Below is a small trained network, with its code and all its weights. Each question gives an input and a target symbol and asks what happens when units are switched off, that is, made to give their printed mean instead of their output.

import numpy as np


def w(rows, s, z=0):
    codes = np.array(rows[::2]) - 128.0
    scale = np.full(codes.shape[1], s)
    scale[-1] = z or s
    return codes * scale


def f(y):
    return y / 2 * (1 + np.tanh(0.7978845608 * (y + 0.044715 * y**3)))


def softmax(a):
    e = np.exp(a - a.max(-1, keepdims=True))
    return e / e.sum(-1, keepdims=True)


def log_softmax(a):
    a = a - a.max(-1, keepdims=True)
    return a - np.log(np.exp(a).sum(-1, keepdims=True))


def net(x, mask):
    ids = ['αγδεζθμτψ'.index(c) for c in x.split()]
    T = len(ids)
    res = E[ids] + P[:T]
    u = 0
    for l in range(2):
        r = res
        for j in range(3):
            rows = slice(2 * j, 2 * j + 2)
            q, k, v = (r @ M[l][rows].T for M in (Q, K, V))
            z = softmax(np.where(np.tri(T) > 0, q @ k.T / 2**0.5, -1e9)) @ v
            o = O[l][rows]
            res = res + np.where(mask[u + j], z, o[:, -1]) @ o[:, :-1]
        u += 3
        y = f(res @ A[l][:, :-1].T + A[l][:, -1])
        res = res + np.where(mask[u : u + 12], y, B[l][:, -1]) @ B[l][:, :-1]
        u += 12
    return log_softmax(res[-1] @ U[:, :-1].T + U[:, -1])


Q, K, V, O, A, B = {}, {}, {}, {}, {}, {}
E = w([
[141,127,178,175,225,132],'α',
[115,57,74,130,177,120],'γ',
[186,111,112,104,203,142],'δ',
[25,254,116,38,82,86],'ε',
[167,125,129,197,153,164],'ζ',
[73,94,128,171,152,208],'θ',
[224,113,134,157,160,81],'μ',
[94,70,150,172,207,79],'τ',
[198,104,61,126,104,193],'ψ',
],0.0092)
P = w([
[153,123,121,202,159,127],'0',
[193,94,185,64,66,165],'1',
[116,126,165,92,119,115],'2',
[110,254,14,232,175,93],'3',
[140,124,51,179,182,150],'4',
[145,44,154,111,224,193],'5',
],0.0055)
Q[0] = w([
[100,158,60,102,142,149],'L0H0',
[148,95,181,145,112,117],'L0H0',
[65,124,162,108,1,180],'L0H1',
[159,135,106,148,216,98],'L0H1',
[175,36,170,137,159,141],'L0H2',
[169,61,166,142,157,131],'L0H2',
],0.0071)
K[0] = w([
[90,178,120,84,96,92],'L0H0',
[146,106,138,155,151,143],'L0H0',
[184,12,144,140,160,174],'L0H1',
[82,213,117,123,104,106],'L0H1',
[101,152,138,81,98,120],'L0H2',
[99,154,145,77,97,104],'L0H2',
],0.011)
V[0] = w([
[111,135,101,151,128,80],'L0H0',
[214,60,164,179,162,154],'L0H0',
[81,189,197,37,83,123],'L0H1',
[167,76,76,216,179,142],'L0H1',
[73,254,89,130,80,84],'L0H2',
[184,16,142,124,157,155],'L0H2',
],0.0064)
O[0] = w([
[79,127,81,149,88,108,137],'L0H0',
[202,163,169,210,144,87,215],'L0H0',
[169,159,195,7,253,159,11],'L0H1',
[98,111,83,231,52,107,247],'L0H1',
[83,232,18,123,202,96,45],'L0H2',
[188,27,213,122,45,153,194],'L0H2',
],0.0048,0.0011)
A[0] = w([
[149,161,209,183,167,26,170],'L0N0',
[160,133,78,185,157,202,238],'L0N1',
[74,81,160,192,175,172,254],'L0N2',
[185,2,209,162,78,151,167],'L0N3',
[101,161,80,102,106,86,167],'L0N4',
[86,174,70,124,109,88,139],'L0N5',
[182,98,56,200,58,158,160],'L0N6',
[140,131,46,197,90,135,185],'L0N7',
[100,150,44,53,162,131,116],'L0N8',
[93,170,61,186,113,72,190],'L0N9',
[232,119,167,135,127,201,220],'L0N10',
[92,101,133,89,59,44,233],'L0N11',
],0.0078,0.0035)
B[0] = w([
[151,111,179,189,230,38,174],'L0N0',
[159,126,54,196,211,171,239],'L0N1',
[57,94,161,224,225,179,216],'L0N2',
[107,1,183,95,69,165,255],'L0N3',
[100,154,113,85,59,115,151],'L0N4',
[92,170,125,114,41,97,152],'L0N5',
[152,62,34,151,117,115,240],'L0N6',
[148,123,21,192,129,116,207],'L0N7',
[66,79,80,49,118,112,182],'L0N8',
[87,202,55,254,109,70,182],'L0N9',
[225,83,150,141,118,157,225],'L0N10',
[86,186,154,66,8,147,165],'L0N11',
],0.0056,0.0062)
Q[1] = w([
[160,235,210,186,100,103],'L1H0',
[154,21,245,93,84,202],'L1H0',
[61,144,72,130,156,81],'L1H1',
[69,62,136,137,144,151],'L1H1',
[130,56,168,159,93,254],'L1H2',
[111,171,25,185,175,158],'L1H2',
],0.0052)
K[1] = w([
[220,6,81,221,134,210],'L1H0',
[124,200,46,255,125,52],'L1H0',
[93,132,150,60,19,159],'L1H1',
[73,214,14,120,95,54],'L1H1',
[73,197,76,149,127,60],'L1H2',
[113,158,178,41,88,167],'L1H2',
],0.0062)
V[1] = w([
[122,110,81,107,33,50],'L1H0',
[118,124,53,118,91,253],'L1H0',
[142,116,108,168,172,126],'L1H1',
[174,111,103,168,186,138],'L1H1',
[53,121,143,97,92,161],'L1H2',
[183,125,121,89,136,151],'L1H2',
],0.011)
O[1] = w([
[1,102,73,103,82,121,213],'L1H0',
[114,154,86,51,138,234,255],'L1H0',
[147,163,84,112,95,117,227],'L1H1',
[162,153,64,94,98,114,233],'L1H1',
[139,119,173,170,90,199,69],'L1H2',
[139,50,93,18,195,122,73],'L1H2',
],0.0097,0.008)
A[1] = w([
[237,78,130,159,167,171,199],'L1N0',
[192,217,104,98,104,127,132],'L1N1',
[90,19,167,165,165,167,69],'L1N2',
[119,27,136,205,68,108,98],'L1N3',
[53,185,194,132,116,167,132],'L1N4',
[106,158,61,156,78,100,190],'L1N5',
[170,246,91,92,77,63,146],'L1N6',
[148,109,225,176,220,137,17],'L1N7',
[115,135,75,5,180,146,2],'L1N8',
[90,155,87,189,174,133,252],'L1N9',
[167,252,111,190,63,178,208],'L1N10',
[118,3,102,198,127,93,168],'L1N11',
],0.0066,0.004)
B[1] = w([
[187,148,137,105,179,146,209],'L1N0',
[97,172,136,153,136,100,199],'L1N1',
[102,166,153,127,130,88,175],'L1N2',
[139,95,176,175,107,102,163],'L1N3',
[168,155,121,130,179,107,205],'L1N4',
[113,113,131,84,99,112,249],'L1N5',
[96,161,131,131,138,84,223],'L1N6',
[128,89,99,88,60,106,150],'L1N7',
[112,133,93,254,162,129,192],'L1N8',
[143,132,134,79,100,126,220],'L1N9',
[105,162,171,121,73,165,237],'L1N10',
[135,102,157,121,124,108,195],'L1N11',
],0.011,0.013)
U = w([
[170,183,153,217,195,67,54],'α',
[111,42,137,72,45,193,108],'γ',
[197,36,109,33,190,141,253],'δ',
[93,127,161,134,168,132,143],'ε',
[92,224,109,89,109,90,130],'ζ',
[171,181,174,130,123,225,139],'θ',
[115,34,133,75,118,43,94],'μ',
[121,110,172,255,82,116,100],'τ',
[117,74,58,181,149,167,119],'ψ',
],0.0058,0.0049)

Each question gives the input, a string of symbols that net reads in full, and the target symbol t.
The units are the heads (2 rows each of Q, K, V and O) and the neurons (one row each of A and B). Each row of codes is followed by its name. A weight is (code - 128) times the scale printed after its matrix; where a second scale follows, it is the last column's (O, A, B and U).
mask holds one flag per unit, layer by layer, with each layer's heads first. A switched-off unit (its flag False) gives its mean, the last column of its rows in O or B, instead of its output. The means were averaged over made-up inputs and are rounded, as every weight is.
A unit's drop is (log p(t) with every unit on - log p(t) with that unit switched off) / (log p(t) with every unit on - log p(t) with every unit switched off).
The circuit of an input: a set's keep is (log p(t) with only the set's units on - log p(t) with every unit switched off) / (log p(t) with every unit on - log p(t) with every unit switched off). Starting from the 12 units with the biggest drops (on a tie, the unit counted first), units are removed one at a time, each time the one whose removal leaves the highest keep (on an exact tie, the one counted first), for as long as the keep stays at least 0.8.
circuit, biggest first: the units of the circuit, biggest drop first
k most important neurons: the k neurons with the biggest drops, biggest first
top k neurons in layer l: the k neurons of layer l with the biggest drops, biggest first
input ψ ψ α, target ψ: 3 most important neurons => (L1N8; L0N6; L0N7)
input ζ τ α α ζ ζ, target α: circuit, biggest first => (L1H0; L0N0; L0H0)
input μ ε ε μ ζ, target ε: top neuron in layer 0 => (L0N11)
input δ ε ε δ ψ, target ε: 4 most important neurons => (L0N8; L0N11; L1N2; L0N1)
input ζ τ ε α, target δ: 2 most important neurons => (L1N7; L0N9)
input δ τ α ζ, target τ: 2 most important neurons => (L0N3; L1N3)
input ψ γ ψ ζ α ζ, target ζ: top 3 neurons in layer 0 => (L0N7; L0N1; L0N9)
input μ γ ε μ, target α: 3 most important neurons => (L1N8; L0N6; L0N9)
input α μ γ, target α: 2 most important neurons => (L0N0; L0N2)
input θ μ ε ε δ, target ε: top 3 neurons in layer 0 => (L0N11; L0N1; L0N8)
input ζ θ ψ τ, target θ: 3 most important neurons => (L0N3; L0N2; L0N0)
input ζ τ δ ζ μ ψ, target ζ: top 2 neurons in layer 1 => (L1N6; L1N1)
input μ ζ ε ζ, target θ: 3 most important neurons => (L0N6; L0N3; L0N11)
input ε ε ζ, target ε: 2 most important neurons => (L0N8; L1N2)
input γ ζ μ, target γ: most important neuron => (L0N3)
input μ ε α τ, target μ: top 2 neurons in layer 1 => (L1N7; L1N2)
input μ ψ ε ε, target ψ: 2 most important neurons => (L1N8; L0N3)
input ζ ψ γ ψ, target ψ: 3 most important neurons => (L0N3; L0N9; L0N2)
input ζ ε μ δ δ, target ψ: top 2 neurons in layer 0 => (L0N11; L0N8)
input ε ε ψ, target ε: top neuron in layer 1 => (L1N2)
input γ δ ζ, target γ: top 2 neurons in layer 0 => (L0N3; L0N6)
input ψ ζ ε ε α, target ε: top 3 neurons in layer 1 => (L1N2; L1N5; L1N4)
input θ μ τ, target θ: 2 most important neurons => (L0N2; L0N3)
input ε α ε, target ε: top 2 neurons in layer 0 => (L0N8; L0N10)
input ζ γ τ τ ζ, target τ: 2 most important neurons => (L1N3; L0N6)
input ζ ε μ ε α, target μ: 2 most important neurons => (L1N7; L0N9)
input ψ ε γ, target ε: top neuron in layer 0 => (L0N11)
input μ θ γ δ ζ ζ, target δ: top 2 neurons in layer 0 => (L0N3; L0N2)
input ψ ζ α ζ ζ, target α: top 3 neurons in layer 0 => (L0N6; L0N7; L0N0)
